Below is a small trained network, with its code and all its weights. Each question gives an input and a class and asks what happens when units are switched off, that is, made to give their printed mean instead of their output.

import numpy as np


def w(rows, s, z=0):
    codes = np.array(rows[::2]) - 128.0
    scale = np.full(codes.shape[1], s)
    scale[-1] = z or s
    return codes * scale


def f(y):
    return y / 2 * (1 + np.tanh(0.7978845608 * (y + 0.044715 * y**3)))


def log_softmax(a):
    a = a - a.max(-1, keepdims=True)
    return a - np.log(np.exp(a).sum(-1, keepdims=True))


def net(x, mask):
    res = np.array(x, float).reshape(1, 6) / 4 @ E
    y = f(res @ A[0][:, :-1].T + A[0][:, -1])
    res = res + np.where(mask, y, B[0][:, -1]) @ B[0][:, :-1]
    return log_softmax(res[-1] @ U[:, :-1].T + U[:, -1])


A, B = {}, {}
E = w([
[144,148,120,121,144,2],'x0',
[163,222,107,199,189,132],'x1',
[39,150,192,120,87,176],'x2',
[152,188,115,26,166,177],'x3',
[206,140,184,121,78,147],'x4',
[137,182,42,126,19,153],'x5',
],0.0094)
A[0] = w([
[70,53,203,154,164,81,59],'neuron 1',
[80,88,126,157,100,71,2],'neuron 2',
[119,80,142,90,215,152,185],'neuron 3',
[196,123,140,122,85,139,120],'neuron 4',
[80,112,59,94,103,141,164],'neuron 5',
[118,117,154,118,190,193,240],'neuron 6',
[154,96,54,107,94,156,30],'neuron 7',
[135,87,99,58,188,118,99],'neuron 8',
[115,39,141,171,121,102,116],'neuron 9',
[107,131,100,155,151,190,52],'neuron 10',
[164,132,121,131,35,143,126],'neuron 11',
[117,160,128,128,166,246,29],'neuron 12',
[117,116,175,114,220,129,45],'neuron 13',
[136,163,70,150,158,122,97],'neuron 14',
[150,129,161,97,117,147,105],'neuron 15',
[209,121,198,83,82,137,93],'neuron 16',
[117,94,164,177,134,64,79],'neuron 17',
[156,44,121,83,188,108,225],'neuron 18',
[123,128,211,135,128,128,132],'neuron 19',
[150,132,90,156,144,90,72],'neuron 20',
[66,129,102,169,63,166,143],'neuron 21',
[179,139,53,171,154,63,212],'neuron 22',
[127,161,128,125,96,91,195],'neuron 23',
[109,115,57,105,70,178,20],'neuron 24',
[174,152,110,123,147,90,99],'neuron 25',
[139,109,94,105,62,170,214],'neuron 26',
[164,136,87,163,157,62,124],'neuron 27',
[91,157,132,153,91,145,41],'neuron 28',
[129,79,108,58,184,119,35],'neuron 29',
[78,21,172,184,139,92,194],'neuron 30',
[98,141,113,125,160,236,128],'neuron 31',
[148,96,114,65,150,151,199],'neuron 32',
[196,158,58,184,157,33,219],'neuron 33',
],0.013,0.0022)
B[0] = w([
[83,77,91,121,132,84,240],'neuron 1',
[153,150,91,79,160,101,183],'neuron 2',
[66,143,176,106,169,166,211],'neuron 3',
[116,75,202,216,106,176,165],'neuron 4',
[148,94,99,111,115,143,182],'neuron 5',
[148,174,190,147,137,207,198],'neuron 6',
[137,26,104,130,81,171,164],'neuron 7',
[79,120,161,121,135,76,185],'neuron 8',
[101,83,120,79,145,79,209],'neuron 9',
[160,141,98,122,175,144,164],'neuron 10',
[88,81,208,124,124,210,189],'neuron 11',
[216,184,127,121,165,175,201],'neuron 12',
[93,143,237,67,142,201,202],'neuron 13',
[132,136,113,183,135,115,171],'neuron 14',
[139,131,128,171,95,154,150],'neuron 15',
[132,93,158,186,83,129,192],'neuron 16',
[102,151,62,123,143,64,196],'neuron 17',
[60,169,149,89,189,52,214],'neuron 18',
[117,100,102,129,88,137,175],'neuron 19',
[127,149,114,167,109,92,166],'neuron 20',
[109,127,130,32,156,120,208],'neuron 21',
[165,144,85,197,132,50,222],'neuron 22',
[128,121,166,146,172,165,157],'neuron 23',
[155,125,92,102,124,201,188],'neuron 24',
[131,148,137,147,133,89,169],'neuron 25',
[156,100,137,104,63,217,191],'neuron 26',
[171,188,84,188,160,55,200],'neuron 27',
[117,142,155,88,146,163,158],'neuron 28',
[10,142,206,82,193,134,180],'neuron 29',
[84,73,63,42,131,53,255],'neuron 30',
[192,183,113,90,128,150,205],'neuron 31',
[87,101,163,160,145,70,171],'neuron 32',
[157,151,129,254,160,44,248],'neuron 33',
],0.0099,0.012)
U = w([
[165,111,177,216,56,175,113],'0',
[52,125,230,113,126,138,120],'1',
[140,156,155,63,109,198,167],'2',
[98,101,69,128,121,50,216],'3',
[149,251,166,193,168,92,8],'4',
],0.012,0.0016)

Each question gives the input, the list of numbers given to net, and the class t.
The units are the neurons (one row each of A and B). Each row of codes is followed by its name. A weight is (code - 128) times the scale printed after its matrix; where a second scale follows, it is the last column's (A, B and U).
mask holds one flag per neuron, in row order. A switched-off neuron (its flag False) gives its mean, the last column of its row in B, instead of its output. The means were averaged over made-up inputs and are rounded, as every weight is.
A unit's drop is (log p(t) with every unit on - log p(t) with that unit switched off) / (log p(t) with every unit on - log p(t) with every unit switched off).
The circuit of an input: a set's keep is (log p(t) with only the set's units on - log p(t) with every unit switched off) / (log p(t) with every unit on - log p(t) with every unit switched off). Starting from the 12 units with the biggest drops (on a tie, the unit counted first), units are removed one at a time, each time the one whose removal leaves the highest keep (on an exact tie, the one counted first), for as long as the keep stays at least 0.8.
circuit, biggest first: the units of the circuit, biggest drop first
most important unit: the unit with the biggest drop
k most important neurons: the k neurons with the biggest drops, biggest first
drop when u is switched off: that unit's drop, to one decimal
input [3,-2,-8,8,7,2], class 0: circuit, biggest first	(neuron 4; neuron 16)
input [7,-5,-7,-3,4,1], class 4: circuit, biggest first	(neuron 33)
input [-6,5,1,-7,8,-2], class 0: circuit, biggest first	(neuron 18; neuron 4)
input [2,5,-1,-1,8,4], class 0: circuit, biggest first	(neuron 4; neuron 18)
input [-5,8,3,-7,-4,-7], class 3: 3 most important neurons	(neuron 30; neuron 1; neuron 17)
input [-3,-7,-4,7,0,2], class 1: 4 most important neurons	(neuron 32; neuron 29; neuron 8; neuron 18)
input [7,-8,-7,4,3,-6], class 1: 2 most important neurons	(neuron 29; neuron 13)
input [5,6,8,-8,3,3], class 3: 2 most important neurons	(neuron 6; neuron 12)
input [2,5,4,3,4,-1], class 2: 4 most important neurons	(neuron 33; neuron 22; neuron 27; neuron 18)
input [8,-4,-5,5,-2,6], class 4: 3 most important neurons	(neuron 30; neuron 33; neuron 1)
input [3,-7,6,-6,6,6], class 2: 2 most important neurons	(neuron 26; neuron 24)
input [-5,-5,-7,7,3,4], class 0: 2 most important neurons	(neuron 4; neuron 16)
input [8,1,7,1,-5,6], class 4: 3 most important neurons	(neuron 30; neuron 1; neuron 9)
input [5,5,2,-3,4,-6], class 3: most important unit	neuron 1
input [1,-7,-4,-1,-3,-7], class 1: 2 most important neurons	(neuron 29; neuron 13)
input [6,8,7,2,4,-8], class 1: 2 most important neurons	(neuron 13; neuron 22)
input [0,4,-7,-4,-2,-2], class 4: drop when neuron 33 is switched off	0.1
input [-6,-6,-7,3,5,-1], class 1: drop when neuron 18 is switched off	1.0
input [-2,-6,-8,6,0,2], class 1: drop when neuron 13 is switched off	0.0
input [-8,7,-6,3,1,5], class 0: most important unit	neuron 7
